Here is a tiny trained network, its code and every weight. The questions are about switching its units off for an input and a target symbol, where a switched-off unit gives its printed mean instead of its output.

import numpy as np


def w(rows, s, z=0):
    codes = np.array(rows[::2]) - 128.0
    scale = np.full(codes.shape[1], s)
    scale[-1] = z or s
    return codes * scale


def f(y):
    return np.maximum(y, 0)


def softmax(a):
    e = np.exp(a - a.max(-1, keepdims=True))
    return e / e.sum(-1, keepdims=True)


def log_softmax(a):
    a = a - a.max(-1, keepdims=True)
    return a - np.log(np.exp(a).sum(-1, keepdims=True))


def net(x, mask):
    ids = ['γδεηθλμξπσφω'.index(c) for c in x.split()]
    T = len(ids)
    res = E[ids] + P[:T]
    u = 0
    for l in range(2):
        q, k, v = (res @ M[l].T for M in (Q, K, V))
        z = softmax(np.where(np.tri(T) > 0, q @ k.T / 2**0.5, -1e9)) @ v
        res = res + np.where(mask[u], z, O[l][:, -1]) @ O[l][:, :-1]
        u += 1
        y = f(res @ A[l][:, :-1].T + A[l][:, -1])
        res = res + np.where(mask[u : u + 16], y, B[l][:, -1]) @ B[l][:, :-1]
        u += 16
    return log_softmax(res[-1] @ U[:, :-1].T + U[:, -1])


Q, K, V, O, A, B = {}, {}, {}, {}, {}, {}
E = w([
[160,113,100],'γ',
[119,61,190],'δ',
[171,108,102],'ε',
[20,57,151],'η',
[188,95,135],'θ',
[118,254,52],'λ',
[154,156,57],'μ',
[36,107,140],'ξ',
[255,90,164],'π',
[34,245,228],'σ',
[147,74,162],'φ',
[193,119,92],'ω',
],0.0094)
P = w([
[201,40,181],'0',
[8,119,7],'1',
[41,80,75],'2',
[200,165,162],'3',
[126,152,124],'4',
[136,96,81],'5',
[206,149,131],'6',
[124,144,122],'7',
[93,108,77],'8',
[172,150,130],'9',
[255,186,149],'10',
[165,122,91],'11',
[130,67,18],'12',
],0.0065)
Q[0] = w([
[129,178,254],'0.h0',
[181,62,133],'0.h0',
],0.0054)
K[0] = w([
[77,253,22],'0.h0',
[82,159,152],'0.h0',
],0.0057)
V[0] = w([
[168,118,91],'0.h0',
[127,3,42],'0.h0',
],0.0056)
O[0] = w([
[192,83,152,170],'0.h0',
[112,2,45,255],'0.h0',
],0.0081,0.0015)
A[0] = w([
[189,103,62,172],'0.n0',
[126,1,79,183],'0.n1',
[155,130,241,88],'0.n2',
[133,170,93,94],'0.n3',
[133,176,123,193],'0.n4',
[126,185,49,225],'0.n5',
[55,179,79,254],'0.n6',
[193,152,111,197],'0.n7',
[157,142,142,175],'0.n8',
[137,73,184,173],'0.n9',
[42,114,108,216],'0.n10',
[99,97,180,80],'0.n11',
[237,101,184,167],'0.n12',
[138,179,95,121],'0.n13',
[97,78,144,103],'0.n14',
[148,129,141,82],'0.n15',
],0.0092,0.0033)
B[0] = w([
[142,46,136,216],'0.n0',
[124,88,74,255],'0.n1',
[99,48,71,150],'0.n2',
[187,35,93,141],'0.n3',
[147,39,188,154],'0.n4',
[81,68,165,188],'0.n5',
[201,91,170,197],'0.n6',
[192,40,181,195],'0.n7',
[144,87,204,159],'0.n8',
[145,114,40,179],'0.n9',
[175,199,178,191],'0.n10',
[181,167,70,139],'0.n11',
[201,80,91,217],'0.n12',
[144,3,121,147],'0.n13',
[223,157,52,152],'0.n14',
[168,171,154,132],'0.n15',
],0.0046,0.0066)
Q[1] = w([
[80,218,77],'1.h0',
[184,232,255],'1.h0',
],0.008)
K[1] = w([
[167,95,84],'1.h0',
[35,88,2],'1.h0',
],0.0095)
V[1] = w([
[207,35,95],'1.h0',
[25,130,2],'1.h0',
],0.0049)
O[1] = w([
[246,209,165,254],'1.h0',
[95,145,37,73],'1.h0',
],0.013,0.0075)
A[1] = w([
[99,122,97,253],'1.n0',
[152,113,57,117],'1.n1',
[130,156,156,216],'1.n2',
[99,87,132,156],'1.n3',
[219,146,160,198],'1.n4',
[135,83,118,201],'1.n5',
[157,145,106,76],'1.n6',
[117,145,158,229],'1.n7',
[91,119,23,221],'1.n8',
[128,191,184,89],'1.n9',
[207,150,74,178],'1.n10',
[117,141,109,65],'1.n11',
[153,144,59,153],'1.n12',
[204,110,116,63],'1.n13',
[104,171,168,148],'1.n14',
[255,123,170,79],'1.n15',
],0.011,0.0049)
B[1] = w([
[174,71,192,131],'1.n0',
[185,172,82,140],'1.n1',
[94,57,133,148],'1.n2',
[18,178,161,131],'1.n3',
[101,106,111,231],'1.n4',
[156,100,127,153],'1.n5',
[81,243,106,141],'1.n6',
[158,55,138,140],'1.n7',
[247,127,146,131],'1.n8',
[95,108,134,139],'1.n9',
[121,130,109,196],'1.n10',
[106,129,139,128],'1.n11',
[167,166,86,140],'1.n12',
[50,176,119,190],'1.n13',
[254,21,143,132],'1.n14',
[70,147,154,252],'1.n15',
],0.0063,0.029)
U = w([
[103,154,99,87],'γ',
[155,148,126,29],'δ',
[93,153,96,60],'ε',
[202,137,102,205],'η',
[160,183,166,4],'θ',
[174,30,204,246],'λ',
[88,135,78,153],'μ',
[175,45,101,225],'ξ',
[17,172,199,152],'π',
[102,1,138,48],'σ',
[104,151,97,93],'φ',
[108,172,132,88],'ω',
],0.0089,0.0033)

Each question gives the input, a string of symbols that net reads in full, and the target symbol t.
The units are the heads (2 rows each of Q, K, V and O) and the neurons (one row each of A and B). Each row of codes is followed by its name. A weight is (code - 128) times the scale printed after its matrix; where a second scale follows, it is the last column's (O, A, B and U).
mask holds one flag per unit, layer by layer, with each layer's heads first. A switched-off unit (its flag False) gives its mean, the last column of its rows in O or B, instead of its output. The means were averaged over made-up inputs and are rounded, as every weight is.
A unit's drop is (log p(t) with every unit on - log p(t) with that unit switched off) / (log p(t) with every unit on - log p(t) with every unit switched off).
The circuit of an input: a set's keep is (log p(t) with only the set's units on - log p(t) with every unit switched off) / (log p(t) with every unit on - log p(t) with every unit switched off). Starting from the 12 units with the biggest drops (on a tie, the unit counted first), units are removed one at a time, each time the one whose removal leaves the highest keep (on an exact tie, the one counted first), for as long as the keep stays at least 0.8.
units of the circuit, in order: the units of the circuit, biggest drop first
top k neurons: the k neurons with the biggest drops, biggest first
top k neurons in layer l: the k neurons of layer l with the biggest drops, biggest first
drop when u is switched off: that unit's drop, to one decimal
input μ π π λ σ σ, target λ: top 3 neurons	[1.n14 1.n13 1.n7]
input π η π, target π: units of the circuit, in order	[1.h0 1.n15 1.n13]
input μ ξ π π γ, target π: units of the circuit, in order	[1.h0 1.n15 0.n7 1.n13]
input ξ φ θ π δ φ, target π: top 2 neurons	[1.n15 0.n7]
input π σ η, target λ: units of the circuit, in order	[1.h0]
input σ λ η η γ, target λ: top 2 neurons in layer 1	[1.n13 1.n15]
input λ π π η π μ σ σ μ η γ φ ξ, target λ: top 2 neurons	[1.n13 1.n15]
input γ π λ δ η ε ξ ω φ ξ π γ η, target π: top 3 neurons in layer 0	[0.n7 0.n12 0.n1]
input σ π λ, target λ: top 2 neurons	[1.n13 1.n15]
input η θ ε ε δ λ δ λ ε ξ π δ λ, target π: top 3 neurons	[1.n15 0.n7 0.n8]
input ε θ π γ σ π, target σ: units of the circuit, in order	[1.h0 0.n12]
input ω λ π π θ, target π: top 2 neurons	[1.n15 1.n13]
input σ η π π μ μ π η φ π π η ξ, target λ: top 2 neurons in layer 1	[1.n13 1.n6]
input η σ δ ε ξ π μ λ, target λ: top neuron in layer 0	[0.n5]
input π μ γ, target π: top 2 neurons in layer 0	[0.n12 0.n7]
input η λ ω, target η: top 2 neurons in layer 1	[1.n8 1.n15]
input δ η λ δ ξ θ ω ε ε π π μ, target π: top 2 neurons in layer 0	[0.n7 0.n8]
input η φ ε, target η: top 2 neurons in layer 0	[0.n1 0.n7]
input π δ ε, target π: top 2 neurons in layer 0	[0.n12 0.n7]
input π θ φ, target π: top neuron in layer 1	[1.n15]
input μ π ξ δ σ, target λ: drop when 1.n14 is switched off	0.3
